The states form a tree under 0. A name lists the branches taken from the top; the branches are k z j. The symbol u goes to the parent.

In the rows, 491 means zero.

Start at a row and follow the symbols one at a time.
Each answer is a row, close to the row of the state it stands for.
new walk
[ 748  447  369  516  325  608  513  463  384  590  438  525  418  532  646  473  521  564  469  405  453  447  582  446  516  403  459  468  436  382  193  436  476  347  423  384  384  423  423  630  313  462  433  527  484  458  516  517  479  433  400  334  534  577  419  565  433  320  555  527  495  721  519  461  590  483  308  552  656  501  580  580  567  492  313  454  537  580  503  610  564  518  333  546  493  400  503  568  492  451  479  468  545  309  547  480  492  582  523  486  463  351  487  499  532  432  508  490  724  426  516  382  577  572  564  508  549  477  410  573  550  543  432  452  425  487  633  500  500  508  391  516  381  385  501  444  575  368  394  447  451  615  369  437  543  521  589  544  544  508  589  503  476  426  403  562  611  457  437  498  563  262  487  519  501  567  453  294  451  554  486  426  451  493  542  346  384  474  402  468  370  475  516  627  532  322  542  487  496  498  440  613  530  288  468  429  357  615  598  626  360  450  443  411  495  525  396  696  496  441  614  352  485]
u: [ 693  463  444  515  396  654  401  488  453  586  562  597  362  532  513  493  491  433  558  451  443  364  534  536  495  437  478  542  539  360  188  443  499  409  397  359  541  619  428  484  401  427  443  482  508  451  423  560  437  436  471  395  564  667  368  475  451  334  476  515  390  429  615  448  513  456  396  528  643  471  600  466  550  553  408  515  563  601  550  620  625  559  340  601  466  438  422  523  457  593  510  550  506  472  511  492  449  583  462  471  562  527  393  497  623  452  421  539  686  449  501  407  514  590  634  456  551  365  356  416  506  482  411  501  306  492  531  422  519  567  364  530  453  351  530  550  447  263  419  434  396  496  389  497  541  623  483  441  390  469  466  461  418  526  387  601  747  493  356  396  492  256  435  457  491  529  438  362  478  645  699  430  450  444  532  536  513  418  544  533  294  437  344  578  558  431  501  609  439  538  468  670  529  348  408  401  281  527  485  573  482  493  582  398  542  473  554  732  536  469  580  547  506]
z: [ 787  473  617  493  427  611  539  464  601  599  602  567  433  473  508  557  549  561  459  420  417  395  291  472  527  522  360  541  527  432  213  494  481  545  403  374  445  566  400  331  376  498  419  481  466  454  485  578  449  545  408  398  563  713  405  366  455  412  509  512  482  396  551  520  453  565  403  592  555  582  650  554  518  472  600  458  558  533  474  488  628  589  396  638  406  357  451  515  497  537  559  440  364  653  544  563  548  593  446  466  542  585  430  490  778  440  475  485  769  353  513  461  546  519  545  485  553  413  422  431  414  436  415  461  406  501  554  308  544  312  375  480  405  382  402  528  469  402  344  562  473  553  478  473  490  596  501  457  403  379  570  482  602  500  459  501  548  448  410  481  430  360  461  369  478  558  487  352  445  612  604  453  547  430  596  659  541  376  430  520  448  431  435  745  526  344  393  597  502  597  475  423  525  326  485  440  385  422  357  472  361  411  579  394  542  464  501  664  513  453  556  662  547]
j: [ 722  539  525  589  464  489  457  645  565  598  467  421  501  494  504  471  463  609  420  483  427  480  338  439  495  485  371  539  406  331  346  427  603  469  477  440  436  626  445  460  399  569  546  373  469  494  422  524  446  543  526  403  543  561  479  459  400  376  538  559  573  393  409  503  458  557  464  555  667  499  545  543  553  473  569  523  440  561  708  542  629  524  414  555  445  464  423  496  464  480  424  427  449  592  567  580  589  510  469  550  529  526  422  524  716  435  512  571  711  438  569  412  704  593  588  545  607  426  270  479  589  492  532  453  421  409  580  382  359  386  361  449  380  350  607  438  458  422  480  551  443  610  450  503  448  581  567  519  398  473  495  394  583  413  367  552  589  424  433  415  578  351  536  418  527  554  490  446  430  511  627  504  365  426  603  588  538  360  395  472  439  495  440  721  613  442  558  537  458  618  520  445  547  308  458  462  328  476  476  500  567  454  597  523  388  273  367  567  459  487  558  574  531]
u: [ 743  571  585  497  372  626  529  429  559  560  513  491  504  427  524  509  509  550  555  384  486  369  338  444  482  566  392  464  574  334  268  498  446  567  419  389  453  588  378  396  380  503  434  419  473  535  466  524  490  416  500  433  527  536  399  365  409  426  554  550  385  336  539  575  386  538  344  560  563  456  632  560  508  504  530  518  554  521  401  591  631  602  337  531  447  301  559  535  457  585  562  391  423  628  481  440  518  601  432  459  484  514  424  519  820  433  497  499  727  459  468  476  566  580  572  536  565  413  433  497  505  499  411  382  390  499  516  324  539  327  370  489  377  330  578  428  530  416  361  465  423  563  499  515  498  574  431  431  426  596  485  555  627  442  426  500  562  525  430  364  444  405  504  430  470  486  525  329  500  547  509  513  310  377  581  668  508  442  410  528  349  446  460  677  516  334  521  550  344  533  449  504  491  368  522  430  384  499  374  431  460  457  475  333  556  501  496  631  463  511  584  571  546]
j: [ 766  456  580  554  426  562  561  677  665  606  478  459  430  488  499  532  514  573  457  387  458  369  285  473  428  493  448  527  374  424  333  378  574  450  599  407  412  672  346  434  408  471  414  349  451  446  381  523  470  497  548  378  514  546  418  374  413  378  529  504  459  404  457  507  424  565  448  527  601  518  546  512  464  613  584  498  475  599  586  527  557  476  313  585  381  329  590  478  520  457  527  486  405  647  581  577  584  565  523  527  566  515  409  546  778  369  534  608  654  427  526  386  586  593  586  519  555  476  391  504  573  551  551  445  451  465  575  298  469  378  370  544  402  394  520  434  513  435  367  591  320  481  579  426  465  631  573  627  459  519  355  357  638  455  493  576  602  460  423  360  616  391  524  358  444  518  533  435  517  607  630  525  465  422  505  632  499  367  418  523  443  544  431  657  518  450  545  625  325  496  516  454  554  452  524  488  315  470  444  529  387  417  564  459  493  398  464  662  488  470  525  619  444]
u: [ 750  480  577  449  403  621  536  544  575  602  592  425  387  493  437  461  420  565  448  450  436  466  304  542  407  521  479  447  519  406  314  396  505  489  411  335  404  623  470  382  362  575  352  455  481  454  513  516  535  483  544  457  477  561  475  445  479  341  537  448  465  416  561  509  345  465  406  567  568  534  608  484  435  466  576  410  491  615  503  622  576  564  418  588  464  353  505  451  503  483  488  427  423  685  529  431  452  610  567  538  576  578  404  466  783  412  429  468  713  436  465  433  585  505  542  479  491  443  413  493  472  510  432  428  427  494  629  358  460  279  370  547  522  312  536  500  534  430  329  551  471  547  490  568  515  547  519  513  421  548  529  511  570  388  420  535  610  476  415  400  514  347  489  305  482  583  422  346  505  556  615  489  387  438  486  582  540  341  448  500  405  374  355  660  531  364  368  516  477  599  497  533  465  284  516  481  257  451  463  535  481  484  605  455  550  493  518  675  514  523  581  591  586]
k: [ 761  511  495  566  421  651  538  427  668  550  545  500  374  430  516  510  490  547  459  432  425  465  282  451  436  609  426  436  538  423  288  482  350  681  300  441  406  562  426  383  447  533  442  561  525  528  475  551  418  484  418  350  406  616  495  452  384  446  520  396  412  385  589  421  485  568  417  503  557  483  627  447  563  433  567  471  534  546  373  505  583  528  383  604  431  300  425  527  546  431  522  534  346  678  473  431  429  505  446  454  463  562  475  363  709  372  521  437  659  462  502  518  527  531  689  547  576  406  406  492  524  465  388  444  382  505  660  365  588  357  339  508  389  347  427  471  509  379  434  563  423  511  444  505  500  568  426  476  416  442  461  548  582  449  467  577  653  543  410  548  445  467  370  448  435  543  469  423  541  554  598  501  441  414  558  704  502  484  416  537  323  403  365  658  518  471  563  499  480  418  496  517  404  375  342  527  282  362  435  493  473  432  547  392  495  578  391  675  510  544  549  520  564]
u: [ 705  441  576  541  474  658  578  502  704  534  541  499  454  500  478  497  470  555  541  329  435  397  272  521  494  528  527  503  460  342  210  462  536  577  443  383  410  570  410  340  367  442  518  457  523  476  486  516  429  540  528  357  448  530  432  375  486  350  517  476  344  375  553  488  396  519  350  458  590  503  629  510  448  470  566  499  557  609  488  549  545  553  318  533  430  272  488  564  413  475  424  552  430  676  527  465  492  639  537  503  445  531  474  508  761  434  494  471  708  396  467  456  646  566  534  448  669  518  355  535  553  489  448  472  325  524  585  327  437  333  380  419  439  382  529  420  523  367  334  512  415  641  344  445  448  668  519  506  422  483  507  506  554  460  446  627  605  452  409  515  468  349  574  403  512  489  497  346  373  509  590  517  415  398  558  628  577  367  388  490  401  474  447  629  486  315  472  545  289  474  441  436  422  415  477  476  390  458  398  446  420  476  584  454  548  508  510  715  469  459  601  632  524]
new walk
[ 447  531  408  524  480  314  486  427  370  302  374  605  428  575  466  426  479  528  421  373  613  574  512  438  561  465  443  358  547  500  657  583  388  453  276  490  421  387  524  525  612  492  473  502  425  633  545  418  461  519  435  610  480  516  620  505  450  507  569  412  682  587  491  430  596  503  489  518  466  427  475  530  540  432  400  489  335  347  367  458  410  427  484  349  489  476  414  450  513  450  502  566  507  455  499  354  397  440  505  409  470  418  466  473  439  582  543  387  409  426  438  610  575  431  522  565  413  543  661  479  532  446  497  548  537  597  560  412  510  518  533  457  469  557  530  410  567  551  616  419  512  573  563  445  496  268  338  478  523  367  591  575  449  487  687  462  359  511  555  405  416  682  310  581  550  399  461  515  557  488  422  428  374  389  493  260  402  632  475  437  605  643  589  401  559  522  555  560  467  509  545  483  391  541  357  565  708  488  654  563  428  528  511  635  526  535  471  441  548  594  440  293  465]
u: [ 400  571  308  495  386  300  645  517  521  331  412  418  411  686  510  507  466  596  472  417  621  537  573  524  516  440  480  425  511  610  674  677  485  400  424  489  427  406  581  517  628  431  459  391  463  585  446  448  461  461  479  591  426  520  618  567  476  516  491  409  569  580  528  495  528  484  509  502  424  580  625  439  403  513  391  388  361  305  421  577  416  303  587  298  361  459  591  604  475  500  484  499  562  399  389  510  506  369  384  472  513  362  378  494  437  660  625  473  430  447  402  550  653  426  591  437  365  511  665  524  512  599  407  484  495  457  604  482  542  507  624  537  325  549  498  470  528  509  671  305  624  530  488  415  386  353  473  510  548  499  569  441  468  432  564  429  356  464  426  450  452  664  481  546  495  409  507  553  455  557  445  410  413  384  443  271  388  656  441  438  690  484  733  383  572  550  613  566  438  480  513  495  547  564  480  552  761  623  549  658  441  476  433  651  476  476  473  460  530  549  291  396  476]
z: [ 443  552  421  364  464  376  645  467  445  349  374  619  462  578  495  534  530  556  451  405  591  530  537  579  562  438  438  530  512  539  716  681  491  492  446  482  411  433  585  577  688  506  483  524  458  630  650  349  585  420  561  560  504  496  542  489  550  522  544  457  584  563  507  379  441  492  621  502  449  513  609  494  468  557  411  383  326  363  485  490  484  354  557  386  500  560  570  506  609  449  497  428  584  412  446  480  516  501  461  425  530  427  392  525  421  721  553  408  367  436  304  568  554  432  609  304  480  508  626  530  460  584  424  391  484  501  521  484  449  526  537  549  422  502  471  583  536  465  627  403  539  595  524  428  491  333  615  547  549  649  553  481  395  437  550  428  309  393  464  434  495  587  557  488  432  394  434  490  399  547  415  467  416  431  467  290  378  606  540  425  685  613  595  429  492  496  406  534  525  546  451  546  635  545  555  525  793  584  625  654  378  384  466  582  474  520  602  431  648  567  312  351  373]
u: [ 441  546  361  481  439  380  623  562  447  341  343  566  410  551  573  593  547  525  523  423  688  597  562  469  555  419  467  454  545  600  716  595  523  319  489  550  460  451  577  578  623  377  505  402  451  579  502  415  498  433  452  534  498  564  614  548  490  534  565  395  583  705  575  547  663  504  504  599  366  570  649  423  460  448  366  456  272  341  478  563  390  294  599  285  426  422  482  515  528  473  486  512  533  398  472  424  543  556  457  469  482  348  343  415  328  720  510  485  405  388  400  588  531  359  557  465  463  433  739  576  527  567  477  468  559  496  631  494  514  545  637  511  419  605  416  548  589  601  676  449  500  568  541  449  507  298  464  430  602  510  513  487  438  393  551  555  340  536  413  458  484  675  530  579  565  375  431  552  453  576  342  392  391  408  425  271  386  636  503  475  617  451  682  496  464  546  562  516  435  574  551  510  493  559  429  466  799  546  561  567  415  525  465  620  436  446  584  359  512  567  414  410  440]
j: [ 448  485  403  535  450  334  569  688  371  324  364  445  392  557  585  532  444  591  459  443  531  517  630  451  522  398  471  526  429  550  562  612  657  363  527  516  500  432  569  476  582  480  489  346  471  591  443  370  439  400  591  546  503  487  580  535  570  501  543  519  494  641  545  468  545  523  504  581  436  477  561  485  505  494  413  557  469  300  603  567  491  299  437  265  482  396  501  563  515  418  487  502  487  287  459  558  515  512  483  502  472  399  376  466  363  652  530  626  410  507  416  604  531  403  524  508  492  538  610  539  479  567  547  494  590  496  625  448  393  477  607  551  441  540  578  487  496  544  673  507  474  590  587  464  450  393  583  540  508  442  540  391  392  450  530  447  319  492  433  396  526  585  470  556  472  377  490  554  480  551  364  364  515  479  511  276  419  652  526  429  568  516  652  447  554  556  510  565  329  500  540  525  516  501  501  513  713  556  635  501  413  517  487  518  495  418  466  435  476  641  373  373  421]
u: [ 518  516  408  499  427  336  493  477  457  375  339  430  469  550  515  571  493  522  509  397  596  391  586  552  590  433  446  443  458  509  669  683  472  370  413  548  467  487  462  508  654  470  454  495  498  555  442  324  495  456  501  504  500  547  575  534  473  509  541  419  589  612  436  477  530  464  466  569  410  471  606  487  494  482  407  438  351  271  456  477  449  374  507  343  463  563  462  543  538  512  514  474  498  397  373  530  413  501  473  419  465  368  451  477  451  668  492  531  427  398  399  600  527  396  515  451  455  444  653  539  443  548  406  448  477  470  589  522  508  616  532  553  404  591  516  451  600  472  671  369  498  550  626  432  459  218  491  565  622  539  539  522  472  406  628  390  393  470  456  370  534  651  539  515  467  446  506  563  450  633  417  364  396  381  455  375  379  573  458  425  670  569  612  374  571  572  530  577  460  506  414  530  505  554  589  440  759  516  567  626  370  525  375  672  506  543  414  422  598  657  313  437  389]
j: [ 427  561  393  551  409  335  511  679  425  325  426  438  439  533  440  565  426  551  518  385  650  491  458  483  621  432  369  567  330  561  660  647  483  350  456  576  499  507  509  510  599  456  544  332  406  542  388  462  465  451  552  532  479  498  623  492  561  541  600  478  576  618  515  442  564  525  560  513  423  604  610  403  470  565  396  462  355  323  589  474  408  287  511  309  331  474  540  585  541  449  454  455  586  433  502  700  583  495  444  583  484  400  456  531  336  652  535  626  333  421  451  570  638  451  515  580  405  515  723  555  510  549  459  457  594  438  505  527  404  570  572  564  381  464  593  466  540  507  548  376  463  574  549  389  460  264  554  559  529  473  489  434  483  416  584  430  366  452  453  459  558  605  595  609  523  382  512  495  443  566  409  334  470  456  496  286  427  612  527  403  530  531  633  393  594  480  616  590  451  559  562  458  559  545  600  550  753  597  540  601  436  394  415  602  453  424  439  372  503  635  407  341  448]
u: [ 523  558  370  399  472  402  537  542  417  332  403  510  466  542  498  517  470  600  483  448  581  466  604  482  550  471  432  557  520  557  714  603  372  424  331  500  436  423  518  524  665  487  443  464  528  611  534  344  526  486  449  633  544  497  655  539  574  522  505  553  589  619  494  458  533  463  563  510  481  514  678  431  497  410  407  418  358  278  459  520  351  358  534  299  378  510  495  618  454  553  517  422  563  432  469  460  510  457  479  474  461  381  446  521  319  633  490  456  484  426  385  690  520  459  535  570  379  477  717  554  495  513  400  438  587  503  552  469  453  528  533  495  463  489  547  531  512  517  644  369  552  658  537  436  460  346  434  474  577  464  583  485  512  404  604  392  237  482  434  412  464  680  546  563  444  396  478  515  423  495  339  372  426  427  449  314  382  637  360  401  627  572  653  434  428  668  625  531  478  489  546  499  494  546  359  510  818  577  654  682  394  406  433  569  571  425  512  394  509  622  344  393  493]
u: [ 378  539  540  409  322  366  529  439  465  295  458  505  435  579  586  498  513  454  547  453  693  537  502  485  546  523  475  411  507  538  722  586  528  496  346  540  489  438  541  465  607  515  485  464  450  522  461  412  529  466  456  533  611  572  690  530  553  464  482  515  582  511  512  564  466  522  532  613  375  589  642  432  402  467  483  446  384  296  515  550  476  345  586  231  444  462  511  550  462  528  533  610  587  500  460  489  498  380  473  469  519  508  428  428  447  629  553  470  445  443  415  574  514  456  602  517  407  476  675  440  575  461  444  446  568  517  565  384  597  539  562  547  456  592  480  522  533  558  640  425  510  539  591  466  430  267  467  402  455  533  556  529  390  511  505  457  312  558  546  464  478  737  468  466  580  344  491  526  414  545  481  499  535  399  520  531  442  633  452  480  576  519  691  416  576  516  517  555  416  470  454  412  505  579  469  416  844  577  399  603  466  581  489  687  443  416  498  354  546  666  306  567  544]
new walk
[ 406  597  574  395  683  260  548  481  595  595  542  486  432  533  482  541  529  532  433  626  604  504  296  643  434  553  468  584  542  477  686  354  511  521  695  556  412  548  548  442  433  470  503  456  414  528  566  397  591  501  487  526  553  312  478  418  527  487  561  519  569  422  552  523  493  417  577  389  459  497  584  579  474  507  585  402  367  561  417  477  462  578  657  372  381  531  552  344  536  428  595  420  387  692  369  432  528  399  478  499  501  630  627  624  619  648  466  470  430  383  346  486  610  540  558  362  516  513  748  497  404  495  516  499  579  506  327  441  508  327  599  465  589  549  442  586  547  547  621  522  483  659  426  468  573  351  554  492  566  514  446  472  478  357  586  397  554  534  496  521  520  682  566  437  440  504  500  573  478  517  475  539  442  683  394  469  553  601  381  420  587  490  357  356  504  532  359  276  628  461  394  347  536  625  495  463  642  290  424  544  539  471  468  414  510  557  690  390  639  548  565  568  383]
u: [ 544  491  507  508  628  320  497  540  658  616  529  462  419  500  473  482  484  490  541  659  584  594  388  503  459  472  416  492  500  499  705  461  433  503  588  547  420  536  565  372  402  473  484  485  588  517  495  397  459  560  467  505  491  363  382  317  525  556  490  510  516  421  573  473  420  513  547  337  417  499  620  444  558  531  654  443  206  500  498  557  449  586  482  339  440  474  549  398  416  424  416  461  451  546  499  418  434  496  454  497  417  546  666  491  582  701  459  499  425  453  383  505  549  549  577  532  500  541  733  339  519  458  583  474  515  526  257  458  437  363  612  486  603  677  476  464  606  530  652  577  504  581  458  536  658  328  445  502  469  399  435  418  608  440  557  467  653  453  435  544  517  722  523  408  609  529  461  557  490  532  507  543  405  580  541  579  629  591  473  458  605  416  464  474  514  563  463  354  518  509  491  256  493  564  507  489  618  382  463  477  589  460  505  324  480  514  524  365  518  651  570  591  387]
j: [ 497  517  488  602  735  299  527  602  693  591  550  464  443  558  410  430  476  528  505  688  589  502  386  487  428  470  462  470  350  507  738  481  591  493  727  489  451  607  577  399  381  482  439  401  467  516  506  422  457  544  602  574  505  354  519  372  420  592  539  625  527  464  527  522  501  473  519  406  399  542  639  425  468  469  465  518  329  533  645  564  459  516  539  254  455  480  551  390  484  356  509  515  518  618  439  582  481  429  452  603  546  547  630  535  645  666  401  600  388  455  310  436  497  513  618  576  521  428  681  477  498  484  637  538  549  454  274  483  412  374  603  438  585  624  577  506  527  541  613  519  493  684  486  518  509  328  542  434  484  456  469  366  608  396  596  469  554  520  395  610  543  572  562  427  510  535  458  573  586  609  485  535  428  650  553  591  618  697  386  458  555  462  438  479  581  570  525  413  487  523  509  304  437  606  494  563  604  399  447  482  566  494  542  464  471  373  418  383  450  541  556  570  419]
u: [ 480  537  524  520  671  368  590  456  610  615  503  473  374  506  512  509  546  598  485  695  680  583  327  493  530  516  497  510  498  601  690  359  485  588  650  511  380  588  574  374  377  470  460  531  515  616  554  399  522  503  475  510  475  307  420  349  537  568  566  516  576  398  508  531  410  474  478  339  460  472  610  405  517  496  519  478  442  520  487  538  427  524  511  315  430  513  441  322  518  498  509  528  420  614  419  492  525  441  468  550  474  604  681  483  657  690  439  500  399  474  530  393  582  487  566  463  555  528  716  415  473  476  595  620  553  415  341  572  413  374  608  474  617  557  503  477  505  559  701  485  534  576  461  529  539  339  467  442  519  472  414  545  564  448  719  437  556  444  467  569  467  642  470  408  506  563  479  476  446  595  426  551  460  667  507  613  490  605  361  519  624  420  391  379  501  579  483  357  574  509  454  316  456  561  411  473  655  296  499  570  627  477  532  366  477  509  502  418  579  650  603  555  319]
u: [ 370  537  567  520  637  370  488  438  500  553  511  466  386  567  466  449  532  468  531  624  711  509  466  565  459  479  468  480  514  523  738  410  534  478  704  599  434  480  596  470  391  460  444  444  535  571  471  357  485  457  461  511  474  298  435  530  469  444  451  561  585  569  548  500  528  359  573  388  402  530  605  535  465  501  440  472  281  657  514  507  467  577  589  247  447  521  494  286  426  635  463  548  577  553  400  501  474  478  522  472  475  537  692  459  440  665  476  494  401  486  415  422  502  410  550  485  475  519  743  447  428  534  575  482  538  465  317  602  507  535  556  428  647  552  439  497  517  509  661  431  482  474  386  477  597  198  465  462  487  478  454  535  493  515  557  376  564  570  472  657  459  663  561  509  524  547  361  581  507  656  543  531  521  624  519  466  412  709  550  445  601  422  379  374  551  529  449  335  571  434  477  400  533  628  487  443  656  384  429  573  596  480  496  350  564  497  484  438  508  626  538  462  434]
k: [ 534  572  335  556  651  371  515  439  430  613  412  428  483  641  570  463  478  561  471  583  552  483  577  433  425  450  511  435  464  582  686  351  530  389  682  466  395  496  534  495  406  446  435  476  488  564  458  333  547  500  500  578  427  379  346  516  513  584  564  573  620  631  525  549  504  476  601  347  507  409  561  450  586  477  298  462  363  636  514  530  426  482  642  266  448  424  545  319  449  515  508  531  533  374  502  411  440  440  501  427  491  358  703  454  347  712  371  461  454  456  425  445  626  480  639  419  517  505  726  527  450  547  567  543  494  449  363  585  551  576  535  445  665  639  461  514  594  588  648  410  534  657  479  486  570  411  537  434  500  457  601  536  328  430  568  436  595  512  459  568  447  604  515  553  512  566  491  572  497  665  300  447  347  683  523  338  392  688  443  532  511  505  422  313  558  518  527  383  566  540  464  571  422  652  485  506  599  450  597  644  630  427  369  525  548  499  574  449  560  640  516  319  442]
j: [ 470  575  435  530  602  384  527  654  428  600  443  490  478  458  448  421  543  552  444  605  610  573  512  431  474  442  400  494  357  586  679  405  497  283  729  539  412  407  538  559  406  496  435  353  508  603  386  391  411  404  571  525  493  304  385  505  471  421  528  605  541  623  540  535  440  477  426  360  389  534  558  387  548  537  329  520  325  533  545  506  413  503  590  392  490  403  583  357  417  443  572  618  632  422  483  667  521  427  446  569  503  386  644  567  347  571  459  601  468  440  393  507  579  514  575  573  479  546  664  535  507  457  622  571  510  481  327  659  418  614  542  375  632  573  661  373  508  534  652  423  518  603  470  475  524  304  583  547  512  526  559  395  498  459  547  533  512  465  551  485  519  661  494  563  521  531  490  557  524  531  367  487  471  587  462  376  445  623  449  450  596  431  367  428  479  579  571  300  432  535  462  499  524  629  536  488  562  494  536  569  559  420  379  409  537  391  410  376  504  601  644  340  441]
u: [ 431  583  359  484  665  320  514  480  468  643  394  468  466  621  524  479  529  447  495  584  639  458  592  403  512  429  466  431  446  598  722  392  420  379  574  627  390  475  524  574  327  517  443  455  466  561  540  432  521  529  518  534  557  380  412  588  515  569  517  612  544  629  565  486  507  439  528  304  469  517  599  479  505  462  342  499  314  606  518  526  433  493  461  315  363  435  460  445  382  496  457  520  613  405  544  427  525  406  497  468  395  424  681  457  384  674  413  527  346  313  346  441  543  477  583  464  475  488  757  561  466  524  605  558  522  528  275  563  511  532  527  494  590  635  515  566  525  580  600  339  467  603  445  430  470  236  485  448  439  369  577  414  457  441  554  465  527  522  480  599  544  656  409  524  448  491  487  594  429  536  406  455  365  696  549  282  405  638  472  407  575  440  383  430  562  557  535  390  619  535  414  478  562  587  505  553  622  420  560  540  620  518  491  379  504  511  594  447  640  623  538  330  442]
k: [ 488  535  401  509  680  449  603  402  548  577  324  609  429  549  502  504  559  567  482  549  642  494  605  475  537  421  470  394  516  542  674  415  325  355  425  539  442  434  564  517  359  457  525  545  424  536  414  448  458  464  444  492  516  319  457  533  492  587  536  442  557  672  575  568  491  510  581  363  472  409  581  395  541  383  371  405  330  618  379  581  412  458  490  400  487  456  367  355  545  447  451  536  602  406  447  421  411  426  506  445  506  343  628  366  359  619  479  372  460  461  459  434  587  504  600  501  471  421  648  480  455  629  585  551  572  520  381  587  564  475  498  451  567  623  349  452  454  461  638  445  413  604  571  406  614  351  373  515  442  401  593  515  392  474  590  472  628  483  454  612  399  656  376  492  566  566  525  554  435  519  440  481  376  720  517  396  389  598  427  464  578  509  334  404  512  526  639  233  727  413  477  486  471  561  455  507  523  513  615  538  609  467  456  436  468  589  410  387  535  582  629  367  552]
